In the rows, 128 means zero.
Each row of numbers belongs to one of the nodes below and depends on some of the facts about them. Some rows are named. Which node is each other row?

How the nodes are related:
tegi: points at; bizer: is of sort
z_113 -tegi-> z_858; z_122 -tegi-> z_906; z_126 -tegi-> z_439; z_132 -tegi-> z_228; z_155 -tegi-> z_286
z_155 -tegi-> z_750; z_155 -tegi-> z_653; z_174 -tegi-> z_636; z_174 -tegi-> z_537; z_174 -tegi-> z_326
z_174 -tegi-> z_802; z_174 -tegi-> z_84; z_174 -tegi-> z_56; z_199 -tegi-> z_494; z_201 -tegi-> z_373
z_201 -tegi-> z_95; z_224 -tegi-> z_373; z_228 -tegi-> z_229; z_228 -tegi-> z_947; z_228 -tegi-> z_95
z_229 -tegi-> z_858; z_236 -tegi-> z_95; z_240 -tegi-> z_95; z_244 -tegi-> z_95; z_257 -tegi-> z_438
z_267 -tegi-> z_282; z_267 -tegi-> z_33; z_278 -tegi-> z_433; z_284 -tegi-> z_655; z_284 -tegi-> z_870
z_303 -tegi-> z_947; z_33 -tegi-> z_529; z_33 -tegi-> z_968; z_349 -tegi-> z_257; z_349 -tegi-> z_947
z_35 -tegi-> z_282; z_372 -tegi-> z_93; z_374 -tegi-> z_164; z_374 -tegi-> z_222; z_38 -tegi-> z_95
z_384 -tegi-> z_56; z_399 -tegi-> z_122; z_400 -tegi-> z_250; z_431 -tegi-> z_920; z_433 -tegi-> z_920
z_433 -tegi-> z_95; z_439 -tegi-> z_95; z_441 -tegi-> z_373; z_441 -tegi-> z_250; z_443 -tegi-> z_201
z_443 -tegi-> z_886; z_443 -tegi-> z_56; z_483 -tegi-> z_737; z_483 -tegi-> z_844; z_49 -tegi-> z_201
z_49 -tegi-> z_653; z_494 -tegi-> z_201; z_494 -tegi-> z_164; z_501 -tegi-> z_599; z_501 -tegi-> z_258
z_517 -tegi-> z_229; z_517 -tegi-> z_439; z_529 -tegi-> z_201; z_529 -tegi-> z_437; z_54 -tegi-> z_607
z_54 -tegi-> z_164; z_562 -tegi-> z_906; z_562 -tegi-> z_494; z_59 -tegi-> z_947; z_59 -tegi-> z_95
z_601 -tegi-> z_494; z_611 -tegi-> z_222; z_614 -tegi-> z_49; z_614 -tegi-> z_655; z_616 -tegi-> z_373
z_616 -tegi-> z_844; z_622 -tegi-> z_671; z_623 -tegi-> z_229; z_636 -tegi-> z_619; z_636 -tegi-> z_289
z_653 -tegi-> z_599; z_655 -tegi-> z_95; z_664 -tegi-> z_438; z_671 -tegi-> z_737; z_7 -tegi-> z_655
z_701 -tegi-> z_301; z_717 -tegi-> z_91; z_720 -tegi-> z_537; z_737 -tegi-> z_201; z_750 -tegi-> z_920
z_751 -tegi-> z_201; z_758 -tegi-> z_619; z_775 -tegi-> z_886; z_782 -tegi-> z_373; z_782 -tegi-> z_84
z_785 -tegi-> z_529; z_795 -tegi-> z_373; z_796 -tegi-> z_575; z_802 -tegi-> z_906; z_802 -tegi-> z_49
z_806 -tegi-> z_737; z_806 -tegi-> z_920; z_806 -tegi-> z_164; z_819 -tegi-> z_655; z_819 -tegi-> z_164
z_837 -tegi-> z_858; z_84 -tegi-> z_243; z_844 -tegi-> z_95; z_847 -tegi-> z_373; z_847 -tegi-> z_636
z_847 -tegi-> z_796; z_858 -tegi-> z_599; z_886 -tegi-> z_976; z_91 -tegi-> z_373; z_91 -tegi-> z_103
z_920 -tegi-> z_360; z_93 -tegi-> z_95; z_93 -tegi-> z_937; z_937 -tegi-> z_438; z_937 -tegi-> z_844
z_947 -tegi-> z_844; z_949 -tegi-> z_373; z_949 -tegi-> z_164; z_949 -tegi-> z_433; z_951 -tegi-> z_201
z_951 -tegi-> z_95; z_965 -tegi-> z_101; z_968 -tegi-> z_201; z_98 -tegi-> z_837; z_98 -tegi-> z_257
z_98 -tegi-> z_937; z_980 -tegi-> z_95; z_985 -tegi-> z_95; z_985 -tegi-> z_937; z_987 -tegi-> z_164
z_101 -bizer-> 425; z_103 -bizer-> 425; z_113 -bizer-> 425; z_122 -bizer-> 430; z_126 -bizer-> 466
z_132 -bizer-> 466; z_155 -bizer-> 425; z_164 -bizer-> 425; z_174 -bizer-> 430; z_199 -bizer-> 466
z_201 -bizer-> 466; z_222 -bizer-> 425; z_224 -bizer-> 466; z_228 -bizer-> 466; z_229 -bizer-> 425
z_236 -bizer-> 466; z_240 -bizer-> 466; z_243 -bizer-> 425; z_244 -bizer-> 425; z_250 -bizer-> 430
z_257 -bizer-> 425; z_258 -bizer-> 425; z_267 -bizer-> 425; z_278 -bizer-> 425; z_282 -bizer-> 425
z_284 -bizer-> 425; z_286 -bizer-> 425; z_289 -bizer-> 430; z_301 -bizer-> 425; z_303 -bizer-> 466
z_326 -bizer-> 425; z_33 -bizer-> 466; z_349 -bizer-> 425; z_35 -bizer-> 425; z_353 -bizer-> 425
z_360 -bizer-> 425; z_372 -bizer-> 430; z_373 -bizer-> 425; z_374 -bizer-> 425; z_38 -bizer-> 425
z_382 -bizer-> 425; z_384 -bizer-> 430; z_399 -bizer-> 425; z_400 -bizer-> 466; z_431 -bizer-> 425
z_433 -bizer-> 425; z_437 -bizer-> 430; z_438 -bizer-> 425; z_439 -bizer-> 425; z_441 -bizer-> 425
z_443 -bizer-> 466; z_483 -bizer-> 430; z_49 -bizer-> 425; z_494 -bizer-> 425; z_501 -bizer-> 425
z_516 -bizer-> 425; z_517 -bizer-> 425; z_529 -bizer-> 466; z_537 -bizer-> 430; z_54 -bizer-> 466
z_56 -bizer-> 466; z_562 -bizer-> 425; z_575 -bizer-> 430; z_59 -bizer-> 425; z_593 -bizer-> 425
z_599 -bizer-> 430; z_601 -bizer-> 425; z_607 -bizer-> 425; z_611 -bizer-> 425; z_614 -bizer-> 425
z_616 -bizer-> 425; z_619 -bizer-> 466; z_622 -bizer-> 425; z_623 -bizer-> 425; z_636 -bizer-> 425
z_653 -bizer-> 466; z_655 -bizer-> 425; z_664 -bizer-> 425; z_671 -bizer-> 425; z_7 -bizer-> 430
z_701 -bizer-> 425; z_717 -bizer-> 430; z_720 -bizer-> 466; z_737 -bizer-> 430; z_750 -bizer-> 430
z_751 -bizer-> 430; z_758 -bizer-> 425; z_775 -bizer-> 430; z_782 -bizer-> 425; z_785 -bizer-> 425
z_795 -bizer-> 466; z_796 -bizer-> 425; z_802 -bizer-> 425; z_803 -bizer-> 425; z_806 -bizer-> 425
z_819 -bizer-> 425; z_837 -bizer-> 425; z_84 -bizer-> 430; z_844 -bizer-> 425; z_847 -bizer-> 466
z_858 -bizer-> 430; z_870 -bizer-> 466; z_886 -bizer-> 425; z_906 -bizer-> 425; z_91 -bizer-> 425
z_920 -bizer-> 430; z_93 -bizer-> 430; z_937 -bizer-> 425; z_947 -bizer-> 425; z_949 -bizer-> 430
z_95 -bizer-> 425; z_951 -bizer-> 425; z_965 -bizer-> 425; z_968 -bizer-> 425; z_976 -bizer-> 430
z_98 -bizer-> 425; z_980 -bizer-> 425; z_985 -bizer-> 430; z_987 -bizer-> 425

Some nodes and their rows:
[104 140 145 111 132 151 130 183 133 111 148 114 152 161 145 119 125 118
 172 170 106 116 107 139 105 113 182  84 135 170 108 122 127]: z_49
[ 87 123 157 107 131 137 123 205 131 137 132 108 173 166 148 123 153 132
 143 160 106 117 111 140 121 112 185  87 139 126 108 122 124]: z_976
[ 93 132 149 104 138 119 124 175 133 105 151  89 162 144 136 111 106 115
 146 165 106 119 107 139 109 114 171 113 141 131 109  97 125]: z_622
[144 124 154 108 131 122 147 177 135 138 151  89 168 165 136 113 107 100
 167 159 120 144 120 141 114 112 166 143 132 118 134  95 118]: z_98
[ 91 126 138 111 127 123 124 203 133 107 134  98 158 150 140 136 117 119
 141 160 107 126 108 163 109 114 177  87 134 118 105 101 118]: z_737
[142 130 149 107 133 120 144 177 137 128 148  88 164 158 138 110 105 100
 159 157 118 147 120 141 112 113 167 142 131 120 117  99 119]: z_349
[ 91 139 148 108 154 138 124 176 134 140 148  91 183 169 158 113 137  96
 167 157 139 117 110 138 117 121 165  88 146 152 103 143 116]: z_443
[109 132 150 133 129 169 122 209 132 105 133 145 150 151 161 119 134 127
 149 177 106 116 112 150 100 113 209  86 135 181 102 141 142]: z_906
[ 95 136 172 109 128 144 122 191 137 116 135 115 160 151 142 113 131 132
 147 160 115 120 110 137 123 113 193  86 146 163 102 144 122]: z_886
[161 122 150 110 133 120 133 191 134 127 130 102 154 150 139 111 105 108
 148 158 114 174 133 139 115 111 177 117 129 121 103 106 118]: z_257
[ 92 123 194 121 133 124 124 204 134 107 132 108 174 146 136 112 129 166
 144 161 109 158 109 160 151 112 190  86 151 127 107 111 155]: z_282
[159 124 140 112 134 121 130 206 133 112 135 107 149 150 136 117 106 111
 146 158 109 171 128 139 114 112 182 107 132 125 104 118 118]: z_947
[115 123 181 113 130 119 123 176 137 114 133 104 163 145 146 112 115 115
 142 171 122 139 113 143 114 112 178 105 138 130 117  99 154]: z_803
[ 90 139 139 106 135 123 123 178 133 115 144  93 176 166 137 123 132 117
 145 157 107 111 110 140 115 116 166  88 154 123 104 104 118]: z_751
[ 92 133 165 108 147 147 125 175 136 118 152 101 162 162 147 114 129 105
 160 178 114 113 108 140 102 111 175  85 142 158 138 111 150]: z_399
[112 134 139 107 137 117 129 173 133 106 154  91 152 145 137 120 107 101
 145 163 106 121 113 142 104 117 170 129 133 128 117  96 116]: z_278
[ 87 125 167 105 131 142 124 192 137 138 132 120 158 187 170 161 142  98
 146 157 125 116 112 140 103 113 194  88 132 139 105 136 116]: z_84
[121 123 142 106 132 121 127 176 134 148 148  91 170 162 154 117 108 100
 180 160 126 141 110 141 114 119 169 129 131 123 106 107 118]: z_132
[110 122 173 118 127 146 124 202 132 137 135 123 154 158 202 131 138 100
 145 158 169 117 111 153 103 112 194  86 129 145 105 167 134]: z_619
[124 143 140 107 129 118 142 176 129 108 156  89 154 151 138 114 104 101
 163 158 108 129 110 140 107 120 168 120 133 130 104 107 122]: z_244
[ 91 122 139 136 130 121 124 202 135 105 138 109 151 152 156 157 109 107
 145 181 109 131 127 178 104 114 179  87 130 120 102  97 128]: z_920

Which node is each row?
No name comes twice in this set of rows, the named rows included.
[ 96 153 139 106 127 120 138 175 134 104 159  89 162 154 137 111 107 109
 165 158 108 117 109 141 114 123 168 109 149 136 102 111 119] -> z_951
[120 129 141 109 134 120 124 178 131 106 148 101 150 145 138 123 105 101
 141 162 109 128 113 154  97 117 174 112 128 134 104  99 116] -> z_433
[159 129 143 141 132 129 125 250 133 104 136 142 153 144 140 132 107 136
 148 158 109 180 124 163 112 111 215  84 130 138 107 146 122] -> z_95
[106 124 138 151 127 141 124 193 135 143 146  99 159 158 189 126 132  98
 188 183 114 131 119 146 104 113 171  88 126 135 101 105 163] -> z_653
[ 87 123 138 111 198 119 122 177 133 104 171  89 160 145 163 119 105 100
 145 176 113 112 107 162 104 125 163 130 132 125 110  99 136] -> z_54
[133 124 162 113 132 131 125 225 133 105 133 152 150 146 155 126 105 110
 148 158 121 147 110 191 102 111 227  86 129 148 109 162 117] -> z_373
[ 88 136 172 110 149 142 123 177 146 159 140  90 182 217 157 152 155 101
 146 162 133 116 110 141 103 113 166  84 148 146 159 125 119] -> z_174
[130 121 147 142 127 135 122 188 133 111 141 122 152 145 154 116 112 118
 156 193 107 141 134 155 102 113 190  88 129 143 119  97 170] -> z_286
[ 87 135 163 105 131 144 123 178 136 150 134  94 180 194 151 135 155 103
 144 162 118 116 111 140 107 111 172  89 147 138 115 126 116] -> z_384
[169 124 148 123 134 120 129 216 132 119 132 120 151 144 140 115 105 115
 145 157 108 180 135 143 116 112 196 101 130 120 104 117 119] -> z_438
[ 91 123 141 125 134 122 123 180 133 117 149  96 160 162 156 149 122 105
 143 188 112 122 126 156 103 112 170  93 128 117 117  98 146] -> z_750
[106 124 145 109 144 124 133 179 132 115 174  91 160 163 144 112 110 102
 175 192 111 115 125 141 102 113 167 122 135 133 162  96 165] -> z_155
[120 124 181 108 130 118 123 187 136 104 132 122 153 144 148 115 105 103
 149 158 135 132 110 167 105 112 196  98 132 131 103 129 117] -> z_103
[113 126 192 107 132 122 124 179 147 104 133 119 152 153 149 116 107 102
 146 160 152 118 110 144 103 111 191  88 134 137 120 137 120] -> z_796
[130 133 142 125 129 135 126 198 132 106 145 118 151 145 141 125 106 117
 158 163 108 136 116 150 104 115 189  88 133 152 103 118 121] -> z_655

Now the same nodes, written a new way:
Some rows with their names:
[124 135 150 109 154 133 116 136 130 119 145 127 126 124 121 123 172 140
 148 112 131 124 124 115 124 153 127]: z_353
[ 90 143 190  85 123 144 118 122 158 131 127 134 139 126 149 139 107 168
 116 144 178 137 110 169 150 152 164]: z_951
[ 63  80 173 103 137 106  72  77 161 165 115 131  92 154 135 132  93 206
 125 160 140 149 119 140 128 153 144]: z_844
[128 137 146 114 155 131 116 137 128 117 145 130 129 122 115 123 175 139
 148 112 133 126 122 116 128 157 127]: z_593
[125 135 139 114 140 124 116 139 128 135 151 144 134 134 121 116 158 133
 150 110 138 136 122 126 135 145 119]: z_35
[112 102 127 121 150 137  97 109 134 123 151 166 147 147 107  91 121 177
 112 136 107 164 154 127 100 116  97]: z_616
[118 145 114 111 118  97 117 152 153 145 145 158 138 133 153  99 156 142
 173 105 142 147 120 123 131 106 100]: z_623
[126 134 147 111 153 133 115 136 128 121 149 129 132 123 122 124 169 139
 151 105 133 128 123 118 127 155 129]: z_803
[125 135 150 111 154 133 118 135 129 117 149 125 127 124 114 126 177 139
 144 113 133 121 124 113 126 161 128]: z_286
[116 149 122 112 121  97 117 154 152 145 145 158 128 137 149  98 153 139
 171 104 144 145 124 130 142 119 101]: z_517
[126 127 131 103 199  96 101 112 100 148 185 101 135 138 124 137 153  89
 122 118 139 143 113  96 124 175 141]: z_906
[122 106 124 124 127 108  82  96 130 161 151 142 143 136 125 125 130 153
 160 111 130 136 123 114 124 136 110]: z_349
[110 139 163 106 132 140 119  93 145 108 178 128 195 121 159 182 103  98
  99 144 173 123 123 133 118 163 151]: z_49
[126 135 146 110 150 132 114 139 135 121 145 127 127 120 117 123 169 135
 148 112 132 123 124 116 127 154 125]: z_382
[160 133 113 155 123 160 198 117  83 140  89  84 130  93  99 137 133 134
 117  91 127 101 127 118 109 103 150]: z_437
[153 130 105 158 129 153 191 115  85 140  91  78 119  98  98 135 140 126
 120  93 126 109 128 109 111 106 140]: z_537
[ 88 112  60 178  60  94 216 155 173  55  97 143 126 139 210 167 106  95
 138 128 156  94 158  68  51  52  74]: z_858
[145  98 108 196  99 138 156  57 106 167  98  99 143  97 106 161  96 145
 111  98 111 122 142 120 104  92 125]: z_483
[167 115  88 116  84 104 134 120 130 134  95 119 116 129 153 132 100  98
  94 166  89  97 126 142 140 102 136]: z_126
[194 135 119  88  41 161 149  99 131 133  96 120 182  94 160 149  87 111
  68 157 128  61 111 183 146 111 171]: z_529
[177 109  84 124  79  98 124 105 139 144  95 119 125 119 157 135 100 101
  97 160  83 103 127 140 138  99 129]: z_132

Name these rows:
No name comes twice in this set of rows, the named rows included.
[152  98  91 108  61  49 109  87 170 188  66 120 101 123 182 124  84 143
  99 159  95 118 124 159 146  79 133] -> z_228
[123 149 146 136 153 111  86 142 129 128 160 130 156 121 127 131 123 104
 157 120 130 153 118 116 136 127 126] -> z_601
[ 69 128 188  78 158 124 111 140 156 136 109 115  68 143 138 119 135 182
 123 154 161 144 113 149 147 169 166] -> z_95
[134 162 183  91  93 179 125 113 145 121 146 142 212  99 147 149 122 145
 119 114 184 109 110 173 145 142 158] -> z_968
[107 104 113 115 123 135  94 135 117 128 156 150 130 163 127 113 124 139
 166 133 145 113 114 111 119 149 107] -> z_98
[ 95  45 104 118 116 158  57  84  80 136 158 143 135 181 101 116  83 181
 165 153 135  91 106  93 102 170 117] -> z_937
[148 123 151  72  65 176 150 102 158 108  69 133 162 110 161 125  36 157
  10 210 125 105 134 212 131  94 184] -> z_201
[116 128 125 116 163 102 104 125 118 146 171 131 137 148 132 125 135 112
 136 121 138 149 125 120 134 150 122] -> z_399
[120 170 173 182 143 120  71 183 150  84 134 139 145  96 110 134 137 104
 191 115 102 168 132 113 145 107 115] -> z_987
[ 92  92 112 146 116 148 168 118  91 153  71  93  83 152 118 126  59 156
 106 144 154 115 111 130 124 110 157] -> z_93
[139 148 112 209 132 164 177 160 107 101  88 126 129  99  88 107  95 118
 114 118  94 169 163 129 109  49 111] -> z_949
[127 147 135 102 125 133 117 134 127 136 153 146 145 133 130 116 153 139
 151 109 153 128 121 140 140 142 121] -> z_785

